Below are the code and all the weights of a small trained network. Each question names an input and a target symbol and asks about switching units off, where a switched-off unit gives its printed mean instead of its output.

import numpy as np


def w(rows, s, z=0):
    codes = np.array(rows[::2]) - 128.0
    scale = np.full(codes.shape[1], s)
    scale[-1] = z or s
    return codes * scale


def f(y):
    return np.maximum(y, 0)


def softmax(a):
    e = np.exp(a - a.max(-1, keepdims=True))
    return e / e.sum(-1, keepdims=True)


def log_softmax(a):
    a = a - a.max(-1, keepdims=True)
    return a - np.log(np.exp(a).sum(-1, keepdims=True))


def net(x, mask):
    ids = ['γδζλμπτψ'.index(c) for c in x.split()]
    T = len(ids)
    res = E[ids] + P[:T]
    u = 0
    for l in range(2):
        r = res
        for j in range(2):
            rows = slice(2 * j, 2 * j + 2)
            q, k, v = (r @ M[l][rows].T for M in (Q, K, V))
            z = softmax(np.where(np.tri(T) > 0, q @ k.T / 2**0.5, -1e9)) @ v
            o = O[l][rows]
            res = res + np.where(mask[u + j], z, o[:, -1]) @ o[:, :-1]
        u += 2
        y = f(res @ A[l][:, :-1].T + A[l][:, -1])
        res = res + np.where(mask[u : u + 8], y, B[l][:, -1]) @ B[l][:, :-1]
        u += 8
    return log_softmax(res[-1] @ U[:, :-1].T + U[:, -1])


Q, K, V, O, A, B = {}, {}, {}, {}, {}, {}
E = w([
[105,5,186,175],'γ',
[69,148,151,50],'δ',
[175,46,152,156],'ζ',
[112,160,100,75],'λ',
[59,45,183,161],'μ',
[89,129,168,95],'π',
[120,165,106,78],'τ',
[133,187,71,84],'ψ',
],0.012)
P = w([
[151,239,177,165],'0',
[225,140,159,115],'1',
[236,151,133,137],'2',
[232,144,94,170],'3',
[190,55,129,2],'4',
[194,71,130,6],'5',
[207,50,119,33],'6',
],0.0091)
Q[0] = w([
[47,160,113,1],'L0H1',
[243,144,74,128],'L0H1',
[56,63,89,152],'L0H2',
[185,113,184,182],'L0H2',
],0.0084)
K[0] = w([
[79,204,147,68],'L0H1',
[142,93,255,139],'L0H1',
[102,91,74,108],'L0H2',
[189,175,157,147],'L0H2',
],0.013)
V[0] = w([
[85,87,174,231],'L0H1',
[166,187,46,61],'L0H1',
[137,199,76,99],'L0H2',
[37,253,205,80],'L0H2',
],0.0083)
O[0] = w([
[79,132,180,97,156],'L0H1',
[173,140,92,200,7],'L0H1',
[116,84,70,155,17],'L0H2',
[2,4,90,103,2],'L0H2',
],0.0085,0.0024)
A[0] = w([
[115,248,87,241,87],'L0N1',
[147,93,166,126,199],'L0N2',
[134,179,41,67,183],'L0N3',
[101,135,37,140,91],'L0N4',
[194,130,151,100,63],'L0N5',
[201,146,163,104,66],'L0N6',
[122,98,186,56,102],'L0N7',
[183,215,96,205,2],'L0N8',
],0.011,0.0083)
B[0] = w([
[238,71,225,144,131],'L0N1',
[151,202,171,65,254],'L0N2',
[134,139,234,153,182],'L0N3',
[154,43,172,86,134],'L0N4',
[93,98,92,168,198],'L0N5',
[108,53,65,155,215],'L0N6',
[139,187,70,171,208],'L0N7',
[56,171,2,54,136],'L0N8',
],0.0089,0.009)
Q[1] = w([
[126,85,3,134],'L1H1',
[52,154,3,139],'L1H1',
[47,78,108,168],'L1H2',
[113,137,112,38],'L1H2',
],0.015)
K[1] = w([
[94,161,222,70],'L1H1',
[126,129,252,115],'L1H1',
[179,162,79,93],'L1H2',
[120,160,162,113],'L1H2',
],0.019)
V[1] = w([
[78,67,98,2],'L1H1',
[45,252,111,51],'L1H1',
[25,224,118,134],'L1H2',
[247,203,149,139],'L1H2',
],0.0095)
O[1] = w([
[26,72,172,82,110],'L1H1',
[138,112,220,53,91],'L1H1',
[254,12,120,222,253],'L1H2',
[174,169,100,54,175],'L1H2',
],0.011,0.0047)
A[1] = w([
[145,98,169,144,244],'L1N1',
[115,206,54,107,126],'L1N2',
[104,77,93,217,2],'L1N3',
[111,197,108,187,76],'L1N4',
[8,126,71,135,85],'L1N5',
[96,164,202,61,91],'L1N6',
[162,164,141,185,112],'L1N7',
[50,136,140,162,162],'L1N8',
],0.012,0.0098)
B[1] = w([
[37,249,88,154,250],'L1N1',
[157,21,243,140,213],'L1N2',
[138,131,187,2,181],'L1N3',
[134,12,27,140,147],'L1N4',
[241,215,83,211,154],'L1N5',
[163,64,14,116,165],'L1N6',
[99,22,122,69,192],'L1N7',
[151,112,16,23,165],'L1N8',
],0.0068,0.015)
U = w([
[77,68,177,59,155],'γ',
[209,176,91,225,55],'δ',
[175,3,155,142,86],'ζ',
[133,97,80,44,8],'λ',
[135,197,106,160,146],'μ',
[138,214,109,159,141],'π',
[128,170,228,247,255],'τ',
[197,234,229,12,168],'ψ',
],0.0057,0.0062)

Each question gives the input, a string of symbols that net reads in full, and the target symbol t.
The units are the heads (2 rows each of Q, K, V and O) and the neurons (one row each of A and B). Each row of codes is followed by its name. A weight is (code - 128) times the scale printed after its matrix; where a second scale follows, it is the last column's (O, A, B and U).
mask holds one flag per unit, layer by layer, with each layer's heads first. A switched-off unit (its flag False) gives its mean, the last column of its rows in O or B, instead of its output. The means were averaged over made-up inputs and are rounded, as every weight is.
A unit's drop is (log p(t) with every unit on - log p(t) with that unit switched off) / (log p(t) with every unit on - log p(t) with every unit switched off).
The circuit of an input: a set's keep is (log p(t) with only the set's units on - log p(t) with every unit switched off) / (log p(t) with every unit on - log p(t) with every unit switched off). Starting from the 12 units with the biggest drops (on a tie, the unit counted first), units are removed one at a time, each time the one whose removal leaves the highest keep (on an exact tie, the one counted first), for as long as the keep stays at least 0.8.
circuit, biggest first: the units of the circuit, biggest drop first
k most important neurons: the k neurons with the biggest drops, biggest first
k most important neurons of layer l: the k neurons of layer l with the biggest drops, biggest first
heads that matter: for each layer, one digit per head in row order, 1 if its drop is at least 0.15 and else 0, layers parted by /
input π λ μ ζ π μ, target τ: heads that matter	11 / 01
input γ ζ γ, target δ: circuit, biggest first	(L1H1)
input ζ ζ π γ π, target ζ: 4 most important neurons	(L0N3, L1N2, L0N6, L1N1)
input τ ζ γ, target π: 2 most important neurons of layer 0	(L0N4, L0N2)
input π ζ μ π ψ, target τ: heads that matter	01 / 01
input π π λ, target γ: circuit, biggest first	(L0H2, L1H1)
input μ π λ ζ τ π, target ζ: heads that matter	11 / 11
input μ μ ζ, target ζ: circuit, biggest first	(L1N7, L0H2, L1H2)
input π ψ ζ, target τ: circuit, biggest first	(L0H2, L1H2, L1N1)
input γ ψ ζ π π ψ, target δ: circuit, biggest first	(L0N3, L1H1, L0H2)
input π τ ψ, target γ: heads that matter	01 / 10
input δ τ μ δ ζ ψ, target γ: heads that matter	01 / 11
input ζ ζ λ, target ζ: 3 most important neurons	(L0N3, L1N2, L1N1)
input π γ ζ ζ ζ, target τ: 3 most important neurons	(L1N1, L0N3, L1N8)
input ζ τ λ τ, target ψ: circuit, biggest first	(L1H2)
input ψ ζ ζ π γ ζ π, target λ: 3 most important neurons of layer 0	(L0N4, L0N1, L0N3)
input π λ ζ γ π γ, target τ: circuit, biggest first	(L0H2, L1H2, L1N1)
input π π ζ μ ζ π γ, target τ: circuit, biggest first	(L0H2, L1N1, L1H2)
input ψ ζ τ ψ, target λ: 3 most important neurons of layer 1	(L1N6, L1N8, L1N4)
input ζ ζ τ, target ζ: 4 most important neurons	(L0N3, L1N2, L1N1, L1N4)
input ζ ζ δ, target ζ: 2 most important neurons	(L1N2, L1N1)
input π ζ μ ζ δ, target ζ: circuit, biggest first	(L0H2, L1H2)
